[78] [ 355  178   45  318  -42  -74   90  231  -82  -67  214 -556  319 -343
  175  196 -128 -118 -310   87 -417  -64 -236  -46 -157]
[70] [-204 -295 -236  180  -46   54   34 -138   23   83   90 -336  245  126
   21 -338 -135   93   22   33 -166  -67  -39  287 -298]
[67] [  18  -53 -197 -254  158 -221 -108   64   56 -192   11   31   19   73
  -69  -83  213 -243  -54   71  -88 -264  196   44 -141]
[78] [ -90 -100 -236  334  -31  -26   34  338 -348  -43  327 -509   17 -244
  210  287 -283 -175 -186  266 -345  -64 -310  -68 -157]
[78] [ 600  436  236   64    1 -153   82 -109  247   47  -86   28  119  -16
  103  182   55  -28   87  -15 -168  119  129  -47  213]
[70] [ 123  136  -31  608 -259  247  -37  -53 -320  -11    7 -115 -160  -16
   -2   37  -68  391  -69  -72   67  157 -288  -20  -38]
[77] [ 212  256  292 -109 -171  174 -133 -172  241  -22 -235  354 -148 -161
  -98  -13  191  -19  149 -151  203  117  203  -74  320]
[70] [-196 -164   31  123   24  -32   26  147 -239  156  143  207 -170  -16
  -70 -273  193  -21    8 -206  174 -140   62 -235  -22]
[68] [  86   53    5 -131  -77  101 -175   -3  239   -7 -100  176 -179 -283
   -4  110   97 -332  154   26   45   72  245  -50  325]
[70] [-288  -92  250 -415   73    4   14  -71   89   82 -110  473 -172  115
 -108    2   61   31  164 -175  343   55  106  -75  269]
[77] [ 429  142   82  340   20  -19  -17   29   85  246  -50  301 -200 -175
  -55  -29  325  -34   40 -389  227  164  206 -230  382]
[78] [ -61   29  103 -243 -148   50  -42  -50  211 -184   56 -397  340 -219
  117   20 -226 -248   -2  279 -406 -144  -25  212 -152]
[78] [-361 -161  -35   17 -208  -91 -146  -29 -320 -446  302 -465  148   51
   46  179 -265   69 -119   84 -381 -347 -416  401 -205]
[68] [ 243  154  -94  -79 -126  141 -133  -15  340 -126  -91 -306  146 -365
  125  183 -129 -366   25  328 -314   74  122  116   47]
[70] [ 203   90   29  164   48   23   69   59   22  193  -47  134  -76  -63
   -1  -59  119    7    4  -95  124  124  101 -203   86]
[67] [ 116  193  205  260 -169  212   45   -6 -217  -83  -67  -73  131  -39
 -124 -348  142  369 -267 -109   95  -85 -175 -141 -389]
[68] [ 271  -95 -296  289  242 -192  219    4  124  216   79 -416  283  145
  180  256 -264   98 -100   29 -217  255 -150  213   -4]
[68] [-563 -485 -218 -125  160 -176   79  -42 -188   35  188  -77   74  402
  -33 -176 -141  147   32  -58   14 -172 -131  254 -213]
[67] [ 189 -188 -548   48  504 -396  166   61   66  181   -3  -39   42  450
   39  114   33   27  -56   37    9  116  105   97  -85]
[67] [   3  -27  -71    1   65   51  -12  162   -3  120  -21  144 -168 -158
   -4    0   96 -179    4   26  127   60  128 -228   85]
[78] [-236 -155    5  -15 -171   33  -60 -130    2 -120  129 -287  206    1
   32 -169 -146  -20   53   59 -253 -192  -78  279 -172]
[78] [ 524  320   80  232  140   -9  150   -1   72  201 -207  220  -65   74
  -23  110  151  249  -85 -156  240  316   38 -236  142]
[68] [ 257  334  187  169 -183  277  -57  -56  -55 -118 -222   98 -100 -117
  -85   88   63  286 -135  -38  192  180 -137 -125   16]
[68] [ -16   82  265  260 -272  458  -75 -193  -50   84 -255  323 -187  -90
 -219 -256  157  456  -27 -363  496  235  -82  -93  112]
[67] [-256 -323    0   82 -107 -192   -6  -20  -15  -73  415 -570  349 -124
  178  118 -324 -189   12  -65 -507 -231 -234  426   36]
[77] [ -94 -160  -55  182   62 -185   51   55 -204  -15  226 -182   23   97
   67  277 -162  120  -82 -165  -89   -7 -284  158  117]
[70] [-260 -118 -211 -303  -56   46 -166 -339  110 -283 -187   36   60  402
 -154 -306   34  159  126  164    3 -177  109  385 -317]
[70] [ 110  182  -57 -219  -29  267  -87  154  221   44 -231  156 -172 -360
   23   -8   76 -388   64  376   75  131  309 -333   12]
[67] [ 120  336  169 -164 -242   41 -160   -8  -38 -462    4 -255   99 -176
   61  247 -109 -111  -84  319 -348 -200 -144   90 -132]
[78] [  92  166   38  -92 -129  -42 -124   35   87 -114   75  -59 -136 -221
  172  399 -154 -366  209  255 -272   10   65   10  306]
[77] [  57  -37 -130 -131  140  -90    8   11  111  -47  -47  -58  100   62
  -15   25   24  -53  -77   49  -32  -15   48   75  -77]
[78] [ -94  -22   41 -342   85 -172   28  -64  163   36   11  138   34  143
   37 -117   25 -222  229  134 -104 -135  255   13    4]
[67] [-201 -105  141  -37  -29  172    7 -127  -47   24 -141  223  -42  125
 -181 -161   67  360  -71 -280  367   89 -112   37    1]
[67] [ -37 -189   12  510   40  104  243  -31 -238  264   57 -178  230  178
  -86 -356  -13  588 -278 -383  206  116 -315   21 -301]
[67] [  40   89  199 -115  106 -217  154 -209   23  134  -47  322    5  452
  -41 -178   96  247  209 -154  114  -23  119    1   31]
[78] [-713 -527  -87  -92 -153  144 -111 -278 -126 -111   63  -52  131  293
 -214 -611    0  296   40 -211  120 -292  -95  416 -359]
[68] [ 223  492  565  -87 -245  502 -115  197  -63  -19 -357  646 -347 -540
 -268 -334  531    9 -176 -155  576   37  213 -761   23]
[77] [ 432  493  258   48  -55  -13    9   14  -39  -69 -139  252 -175  -22
    9  220  131   80   16   35   68   99   33 -271  159]
[77] [  55  109  207 -199 -171  476 -209 -195  377   62 -461  545 -269 -281
 -237 -137  261   24  114 -215  554  311  284 -120  367]
[78] [  73  112  -11  -44    5  -60   55  133  -40 -143  100 -359  183 -112
  152  272 -231 -112 -136  286 -316  -38 -181   26 -142]
[68] [ 486  322    0  184  -84  117  -49 -143  258   21 -211   -6  -62 -113
   78  357  -73   35   84   59  -18  357   33   55  324]
[70] [ 153  155    2  208 -253  380  -69 -268  185  -42 -243 -181   44  -82
   31  202 -266  278   36   99   20  378 -179  244  110]
[67] [ 119  131 -111 -162  -55  200 -204 -135  184 -163 -329  266 -137    2
 -196 -243  294   -7   14   65  224   -4  272  -23 -101]
[77] [ 199  207  290  187   -2   19  101   86 -188   62  -24  189  -59  -32
  -79  -10  165  270 -176 -279  229   55 -132 -266   41]
[70] [ 326  133  221  106  223 -249  193  159   -5  281   64  267  -61  -19
   25  132  183   -5  -39 -330  159  113   69 -307  310]
[77] [  24 -201 -149  -46  125 -276   90 -191  249  138  107 -181  346  258
   43 -402   44 -113  162  -34 -279 -197  253  282 -191]
[77] [-145  -49   16 -231 -101   -7 -124 -120  134 -178   16  -92   50  -27
   35  125 -131 -147  123  114 -169  -80   10  241   89]
[77] [  39  104   20 -156   88  -77   80  -76   11  -94  -86  -17  103  244
   -1   81  -79  179  -44  112  -18   21  -83   75 -138]
[68] [ 190   93  -34 -258   26 -124 -118   52  354   36    4   89  -83 -272
  126  157   65 -618  267  199 -218  -28  408  -64  329]
[67] [-250 -322 -216 -218   42   12 -146 -285  254 -106 -114   -1   50  203
 -101   65  -90   86   91 -134   97   77    1  494  158]
[68] [ -65 -148  -20  128 -107  119   -2 -174  158  138   -4 -115  124  -26
   14 -185  -82   41  116  -89  -37   78   38  193   35]
[68] [ -96  276  426 -244 -151  296  -12   34 -120  -27 -245  525 -208  -75
 -207 -422  312  135   -9   -5  403  -89  154 -475 -186]
[70] [ -82  -92  185 -373  279 -178  153  201  151  310   17  407  -82  -73
   -5  -73  175 -309   99 -130  215    2  303 -353  229]
[70] [ 458  278 -134  580 -132  -41   16  -57 -193 -190   85 -512  163   58
  130  316 -193  311 -205   80 -340   85 -378  212 -139]
[77] [-495 -233  -17 -145  110 -161  234  107 -406 -188  261 -479  390  353
   61  -60 -359  317 -293  215 -258 -288 -494  177 -653]
[ -75  266  318  -85 -373  467 -201 -145  -48 -235 -283  271 -185 -179
 -193 -206  141  210   -8   16  279    5  -15 -129  -72] | [68]
[ 372  317  201   10  -64 -146  -25   25   43 -236   60 -218  169 -154
   88  340  -40  -66 -133   19 -288  -67 -133   62   90] | [78]
[  41   74 -142  154  -68  124   43 -120  -23   -3  -86 -170   45  160
   60   11 -189  204   39  232  -78  139 -101  105 -182] | [70]
[ -27  167   95  258 -267  330    9 -258 -212 -237 -171 -237  148  219
  -88  -53 -207  691 -198   40   62  118 -451  233 -365] | [68]
[-136 -121 -191  -71  -91  -72 -181  159   -8 -184  227 -294  -22 -298
  140  191 -118 -506   60  265 -382 -216   44   95   47] | [77]
[-108  -70    4  -63  103 -137   31   25 -188 -146   50   -4   70  211
 -100  -45   69  214 -191 -133   66 -159 -164   60 -191] | [78]
[ -75 -186  -23  -37   28   26  -42   15  114   51   14   -8   90 -134
  -77 -199  123 -102  -67 -182   62  -66   92   45    1] | [77]
[ 485  204 -339 -130  227 -171 -122  120  289  -97 -159   42 -114 -116
   48  348  161 -403  -20  231  -93  100  296  -63  178] | [77]
[ -23  -27   27 -248   24  -65  -43  -48  181 -132   -7 -119  153  -46
   25  146  -89 -127  -14   52 -136  -42   -5  185   54] | [70]
[  10  -35  -27   97 -181   95 -170   42   98   55   82   21 -145 -349
   48  -96   95 -399  192   23 -113  -73  242  -69  201] | [77]
[-237 -159  -39 -275  325 -424  151  354 -296   -4  285   62   14  163
   20  -94  130 -227 -123   57  -87 -390   40 -263 -261] | [68]
[ 122  168 -167  -46 -117  316 -190   14  141 -168 -253  -22 -192 -261
    9  342 -102 -109  -28  299   66  262   -6  -10  128] | [67]
[ -89 -178 -421 -211  190 -204   -6    1  132 -108   55 -313  167  186
  112  117 -188 -227   33  367 -318  -86   60  272 -204] | [77]
[ 122   83 -319   48  173 -287  123  -19  -84  -31   81 -229   31  401
  200  295 -262   27  114  401 -321   37  -69  135 -142] | [77]
[ 258  246  197  -86 -119   94 -124  -57  190 -155 -137   56  -16 -241
  -21  244   46  -70  -31  -53    9   93   13   20  256] | [78]
[-373 -127  198 -101 -141   47   26  -91 -155 -119  117 -135  129   93
   -2  -27 -213  197   -9  -29  -66 -122 -267  182 -114] | [77]
[  -9   47  184 -388  115 -101  -89  189   85  -28  -36  424 -204 -212
 -100   10  317 -356   11 -121  200 -139  278 -303  235] | [70]
[-336 -151 -118 -104  -34 -112   40  -94 -143 -129  162 -275  138  293
  104   -8 -293   61  107  277 -294 -176 -158  265 -269] | [78]
[-494 -181  -34 -130 -273  165 -166   73 -195 -385  219 -517  102 -249
  121  312 -447 -139  -90  334 -367 -177 -400  292 -135] | [70]
[ 280  246  -75 -240  -32  -69 -169  -66  332 -129 -113   62 -144 -140
  130  410  -54 -425  266  311 -217   96  265   65  362] | [68]
[-281 -174  133 -102 -204  142  -80 -121  119   58   54   12   89 -139
  -40 -462   59 -171  188  -42  -62 -198  197   67  -76] | [68]
[   3   57  121  191   43  100  154  192 -278  120    4   69  -14  -26
  -71 -208  114  241 -243 -105  216    7 -138 -337 -252] | [77]
[-175  -97   20 -147  -30   17  -43   -6   34   -2   24   58  -12  -30
  -22 -151   34 -128   83   29   -6 -110  107   -2  -31] | [68]
[ 380  319 -119  110 -170  240 -160 -115  187 -206 -252 -152    1 -165
   10  160  -22    3  -47  256  -96  171   23   84  -33] | [70]

(89) [  52 -110  137    6   77  -26  306  -44   85 -300  160  -61 -242  145
 -169 -100  214 -124 -237  491    9  115 -125   26 -252]
(85) [ 135  295  -28 -129  199 -211 -359   51 -228  204  209 -318  459   43
 -210   12 -346   49 -157  -13   -3   75  -24  -98 -438]
(85) [-156 -350    5  -84  -80   56  -34  182   90  502 -105  302 -417 -415
  111   74  231  407  604 -233  132  111  -75  184  347]
(91) [ 308   11 -262 -335  -97   46 -126  -87   10  220   84 -369 -599  473
 -154  691  -62  366  435  246 -206  151 -477 -481  118]
(91) [  96  -26 -197 -130  -70 -407  226   90  173 -287  -91 -228   80  -74
  -16  216  -84 -255 -321  258   10 -157   66 -236   41]
(84) [ -69   21 -321    0    4   90 -120  120   37 -340   58  -82  -98  325
  -88  344   10   37   50  -87   50  199  -77 -145  -55]
(84) [  30  -44 -290 -262 -109  -18   21  190  311 -393 -178   -9  -50 -156
   40  286  126   45    2   -9   64  -21  271 -127  271]
(91) [-121 -522 -235   74 -203 -344 -174   79 -153  156  180   98  248  -79
  -65 -159   78  -93 -323  -33   34  140  219  200 -298]
(89) [  87  -55  -22   29  115  162  -27   98   67   83    1   43  -53 -119
  -12 -127   14  -56    0 -247  -36  245   68  -91   20]
(84) [  48  263   98   12  228  126 -243   -2 -194  192  318 -125  -26  219
 -194  -11  -27  143  142   51  -30  371 -288  -27 -410]
(91) [ 145 -228 -358   30   41    3 -232  179  275   46   77 -174  214 -101
  -46  365  125  203  114   29  103  341   94 -299 -172]
(85) [ -31 -332   79  192  -87  290  -42 -262    6  129  -77  105  179  -42
  123 -211  117   52 -163  102  250 -288  161   33   30]
(85) [  42  252   -8  -96  146   -3  -70  180  -10   80  140   28 -114 -148
  -44 -101   14 -107  -17 -171 -121  339  -54  -28  -79]
(91) [ 136 -236  176 -227  349 -251   -7  238 -252  675  329 -228 -475  -23
 -351 -152 -145   85   95  -45    3  530 -483    7 -356]
(88) [  66  -39 -427  208 -195 -468  -90  179   95 -234   77  -57  480   37
    0  244  -99 -213 -206 -123 -418  208  254  -60 -222]
(84) [ 130   -4  300  -30  303  157  380   62  175  -43   68 -163 -583  267
  -92   99   88   79  148  231 -113  176 -445   85   10]
(88) [ -39  -37 -309   50  -38 -138   -2  261   70 -301 -123  122  118  -40
  -53  134 -276  -11 -181 -393 -321 -194  256  207   97]
(88) [  21  -66  145 -224  152   38 -226  -56 -213  357   89 -242  -89  198
 -219  169 -158  474  345  144  255  -63 -289   23 -167]
(91) [-110   94  233  221  169  116  125  -44   39  -32 -181   25  277  -91
  159 -165 -149  -79 -101 -130  179 -350   48  164  107]
(88) [ -11  -54  106  134   -3  151  -13 -221  -92  -76  -38   33  316  -24
   24 -327  -54 -164 -390   82  177 -294  206    4 -102]
(84) [ -66  471  168  321  375   41  -27  174   91  226   42   72  309 -446
   40  -45 -151  108  192 -116   45  -24 -145   43 -177]
(84) [  70  249 -138   33  150 -136 -187  126 -103  250  268 -208  -92  124
 -144  264  -45   33  307  -16  -49  558 -392 -348 -299]
(85) [-180 -419 -110  -33 -193  -96 -135 -183 -266  152   92 -231 -164  626
   40  259   70   13   69  115  348   76 -324  -54  -30]
(85) [  62  -22   82  141   28  223   42 -216   53 -199  -21 -132  131  317
   15   62   16   31  -89  226   69 -163  -25  -53  -76]
(84) [ 194   53  -56  -41   84  108  221  147  300 -380   14   -9 -233   82
  -36   70  105 -105 -164   24 -371  187   71   32   47]
(91) [  50 -141  133  120  132  458  -40 -149   24  321  -27  -13 -245  164
   98   22   19  212  144  -70  102  -92 -233   -2  136]
(85) [  66 -149  -41 -189 -107 -506  -93    5 -201  350  154 -243   17  142
 -122  194 -169  118    0  211 -135  -41 -196   83 -194]
(88) [  21    9 -120  147 -158 -248   30 -175 -190 -141   24  -69  285  193
  -40  -58 -263 -269 -474  115 -181 -351   78  -24 -161]
(88) [  85  132 -224   63    1  -11  -26   10   99 -547   77  -15  426  -30
  -90 -136  -61 -300 -731  145 -117 -169  390  -23 -280]
(91) [  27   34  154  -68  136   16  -46  130  -23  -67  -22   54  296 -152
   28 -438  -71 -245 -318 -370  -69  138  352  252  -39]
(84) [-291  196 -364   10 -100  -51 -614    8 -301 -225  -34 -107  778  338
   52  245 -393   96 -224 -397  241 -393  272  188 -124]
(88) [ -55  -14   22  212   97  220 -270 -117 -171  247   -8  -61  356  159
  120 -108 -205  -21 -124 -320  157 -120   13   33  -56]
(89) [-151  115 -189    3 -393 -376  -92 -259 -317  -10  108  -65  -21  408
   -5  347  -84   20   49  365 -106 -300 -261  -45  -77]
(89) [ 373  228 -216  -88  171  394   22  108  483 -342   52   27  -31 -541
 -147  -59  324  -74 -141  256   23  411  308 -656 -119]
(84) [ 308  184  -53  133  156  237  120   58  380 -309   22  -35  118  -39
   26   25   18  -85 -346   70 -434   -2  186  -14  -64]
(88) [ -41  221   -8   11   70   40 -299 -113 -281 -175   78 -138  494  354
 -103  -75 -370    6 -399  -97  -31 -353  135  234 -280]
(89) [ -69  -88 -295  173   53  225 -185  219  340 -395 -118  132  610 -307
  223 -123  134 -228 -459 -386  184   66  617   51   34]
(89) [ -69 -180   65  279   60  255   20  -75  173 -178 -140  100  416 -105
  136 -155   43   22 -230  -22  194 -313  298  183   -3]
(89) [ -60   46    5   69  -49 -177   54  -13  -34 -183   79  -52  141  188
   43   -9   18 -194 -221   91  -88   14    3  139 -124]
(88) [  83  452   25 -125   23   93 -124   13   37 -249  151  -10   42   99
  -44   33  131    5   72   94 -225  279   44   -7 -141]
(84) [-257 -424 -209 -118 -300 -307  -31   48  -34  257  -95  115 -182 -269
   64  231  209  188  358  125  427  -49  -59 -100  204]
(85) [-165    9  334  190   33   75  106 -317 -349  226  116  -16 -249  404
  -69  -66  -71  125  162  303  133 -254 -500  153 -151]
(89) [ 141  102 -291  136   -3  254 -232  -24  132  -14  179 -126 -132  403
  -49  561   60  353  292  114 -265  200 -263 -178 -142]
(88) [ 163  196  113 -160    7  -20 -126 -219 -148   41  176 -170   69   90
 -281   50  -36  275   92  538   11  -98 -108 -160 -354]
(89) [ -10 -258   95   85 -100 -169  262 -245 -204   26  106  -98 -286  308
 -139  -55   -3 -143 -179  440   52 -138 -310  -89 -164]
(88) [ -15 -229  -18 -305   45 -379 -234  159 -224  360  176 -323 -162  336
 -301  451 -143  545  574   96   63  252 -376  126 -247]
(89) [ -95 -214  184  253 -201   70  210 -331  -65    9  -54  180   27  -18
  140 -306  201 -198 -154  273  135 -228   46    8   37]
(91) [  14 -226 -309 -107  -54   86 -535  -36 -206  -12  136 -158  422  261
 -197   86 -135  211 -176 -111  194   42  242  -50 -332]
(89) [ -83   72  -17  -99   67 -106 -126  175 -217  160   -3  178  -18 -258
 -194 -157 -272  155   94 -322  -88  -90   73  186  -40]
(91) [  27 -115   97 -176 -207 -290  132 -127 -278  310   19  -44 -478  190
 -105   55  -40   19  374  100 -139  123 -331 -132  114]
(84) [ -54   73 -340 -125  -13  -89 -454  182   61  -37   56 -166  442   64
   47  393  -81  234  -18 -147   94   -3  162   77 -105]
(89) [-110 -223 -181  261 -192 -121  -26 -170    9   16  -55 -148  288  300
  285  227  -13 -203 -267   62  144 -252  -50  -46   68]
(91) [  44 -138 -234  -34 -297  -75  165    4  253 -242   16  179 -259 -221
   33  105  457 -109   94  314  -67  295  129 -294   94]
(88) [-155  -19 -107  347 -149 -300   43  -42   -3 -179  -73   31  606    9
  251  -74 -124 -387 -482  -92  -62 -311  241  184  -42]
(88) [ -13  -78   19 -120   58  -87 -131   29 -114  155  111 -211  -28  256
  -38  109  -13   46   84  -15  123  222 -178    5 -110]
(89) [ -83   26  139   55  -82   85   -8 -165  -14 -173 -105   37  251  101
   79  -48   25   79   17  103   90 -277  149  171   37]
(85) [-184 -229    0  242  -22  362  205 -165  206 -160  -74  103 -218   67
  237   46  327  -78 -170  278  416 -242 -134  -39  180]
(84) [-170 -382 -158  247 -212 -158   75 -222 -177   78  -93 -134  -21  462
  106  294 -179  -41  -91   93  167 -432 -267  -36   96]
(85) [  63   10  129 -144  127   -9  -68  -53 -144  143  168 -218 -157  232
 -209   81  -10  186  191  239  126  184 -286  -87 -241]
(91) [ 205  121 -240   83  131 -219 -124  264  251   91  -25 -293  354   61
  135  429 -266    6  -31 -308 -362  106   13  -26   14]
(85) [ -54  195 -165  164   24  387  -97  104  316  -99  -97  161  -68 -110
  226  295  235  175  401 -212   17  185    4 -128  260]
(91) [-113  434  439  118  131 -259  355   54 -129  -23 -138  133   44 -226
   66 -372 -170 -327  177 -216 -146   15  -68  147  122]
(91) [ 230 -156 -309 -301  -91  145  -97   96  317 -343   26  -68  -35 -143
  -84   90  334  -31 -156  163   69  372  360 -361   -8]
(85) [ -84 -129  149  -11  -67 -368   10 -112 -386  396  179 -106 -112  296
  -45  -80 -203  -67 -153   94 -122 -147 -332  283 -168]
(85) [ 153  -14  363 -144   50 -202  410  -93 -137  -49  127   18 -371   -4
 -257 -419   -9 -204 -265  379 -283  -13 -112  144 -181]
(88) [  -7   28 -150  255   43  165 -165   70  170 -255 -188   71  728 -182
  214 -176 -125 -233 -379 -464   23 -127  552   47   55]
(85) [   8  501 -479 -202  192 -189 -591  545  100   60   24 -219  453 -148
   30  541 -290  170  347 -724  -78  482  112 -168   -5]
(84) [ -59   72    1   43 -131  -14  -23 -244 -310  -51   86   37  -54  218
 -137 -112 -113  -77 -140  183    0 -206 -102  -76 -148]
(89) [-219 -131   78  135  -61 -259 -131  -37 -392  416   -9  -69   37  464
   77  172 -399  168  202 -348 -142 -285 -325  449   53]
(84) [ -65 -291  276  183   95 -333   93   23 -221  575   88 -221  -63  425
  149   15 -184  -88  124 -252 -151  173 -442  362  -31]
[  60  196   72  -96  106  310  353 -136   99 -588 -181  -87 -397  267
 -134   93  -77  -71  -99  260  105 -330 -129 -242  197] | (84)
[  19  268  172   46  153   10  -81   89  118  -33  -52 -127  352  129
  171  113 -101   88  112 -200 -164  -10   49  300   35] | (89)
[ -75 -257   30  -29 -168   78  -37 -166  -54   75   44  166  -58  -92
  -30 -118  182  186  -75  303  133 -252   86  160  -53] | (84)
[ 215  104 -106 -208   47  161   33   -4   54 -234  186  -33 -341   29
 -260  -42  136  -49 -186  284 -126  251  -19 -274 -187] | (88)
[-106  -44  208  -92  -44   89   43 -271 -239   51   45   15 -203  152
 -134  -91  -11  193  -20  417  240 -417 -198  110  -81] | (84)
[ 182  199  -29 -177   75  393  266  -20  283 -635  -94   56 -384  -33
 -167   -4  168  -39 -105  267  -40  -15  123 -286  125] | (84)
[ -71  -22 -251  251  -48 -207 -313  -29 -240 -130    2 -130  804  150
  -55  -57 -350 -218 -308 -304   96  -49  299 -120 -315] | (91)
[-215 -222  -85  212 -212  -31  -64 -108 -196  -80  -56  231  278    1
  103 -306  -20 -257 -305 -232   88 -162  278  153    7] | (89)
[   6  128 -241  240  -38 -266  -34   45 -135 -167  126   94  415 -199
 -100 -271 -214 -439 -605  -88 -199  -39  244 -106 -331] | (89)
[ -32   98  -21   55 -145 -254  -15  -96 -235  111 -135  -59  125  224
   40  145 -401    4   82 -201 -249 -372  -78   84  145] | (88)
[ 107  263   17 -295    4    8  110  113  168 -167   45   24 -389  -82
  -56  135  178   84  164  184 -211  169  -67  -18  111] | (91)
[ 100  221  186 -256  295  209  -61   93  -20  -14   61 -104 -135  -57
 -200 -129  -33  122  108  -21  139  208  -52  -65 -103] | (91)
[ -45   39 -172  255   -7  -85  -46  173  225  181  117   39   36 -126
  242  228  262  -91  197 -102  -83  463 -137  -96   -8] | (88)
[-231  -63 -154  108 -191  174  159   -2  114 -327 -232  360 -154 -306
  128  -97  241 -165   97 -111  282  -57  210 -197  338] | (85)
[ 259   73 -261 -404  -62  288  -76   10  341 -305    6 -149 -398  -52
 -195  457  397  338  462  447  190  400   -1 -662   72] | (91)
[ 143  -40  225 -148   -5  -13  415 -169  -38  110   71  -27 -770   -7
 -207  -59  191  -30  241  532   21  154 -438 -365   28] | (84)
[  22   66  -11   18  -37 -186  129   62   35  -78   -6   27   -7 -150
  -26  -50   60 -177   70   19  -56  218   29 -166  -15] | (91)
[ -43 -120 -171   11  -47   88  149  118  318 -425 -245   32   31  -58
  125  197   97  -35  -15  -82  113 -109  227  -52  287] | (85)
[ -60  -64  124   89  -96 -197  123 -117 -246   11  -19   89  117   59
   11 -351 -205 -297 -395  -89 -166 -278   97  236  -27] | (85)
[ -60  213  132  438   81   57 -132 -333 -283 -223 -108 -205  915  525
  107 -147 -606 -213 -618 -160  -56 -781  165  273 -215] | (85)
[-126   95  222  318  165  257  300  126  160  -92 -152  456  -89 -588
   60 -471  173 -166  185 -279   63  170  164    9  145] | (84)
[  85   13 -208  264  -71  -28  140    6  309  -78 -120  -60   79  -42
  207  348   56  -86   73   55 -107  -22  -46 -291  166] | (91)
[ -45 -221 -161   22  -78 -533  -89  131 -252  248  208  -76   94   -8
 -198    1 -122  -90  -26  -18  -68  288  -97  -28 -343] | (91)
[  17  242  285  -22  202  112  138 -144 -299  217   65  -92 -416  247
 -135 -134 -252  -48   54   26  -10 -105 -469  -62  -17] | (91)
[-132  -80   11   78  -91 -150  139    8  -67  174   87  254 -255 -297
  -37 -124  109   11  -14  198  -14 -115 -121  109  -41] | (89)
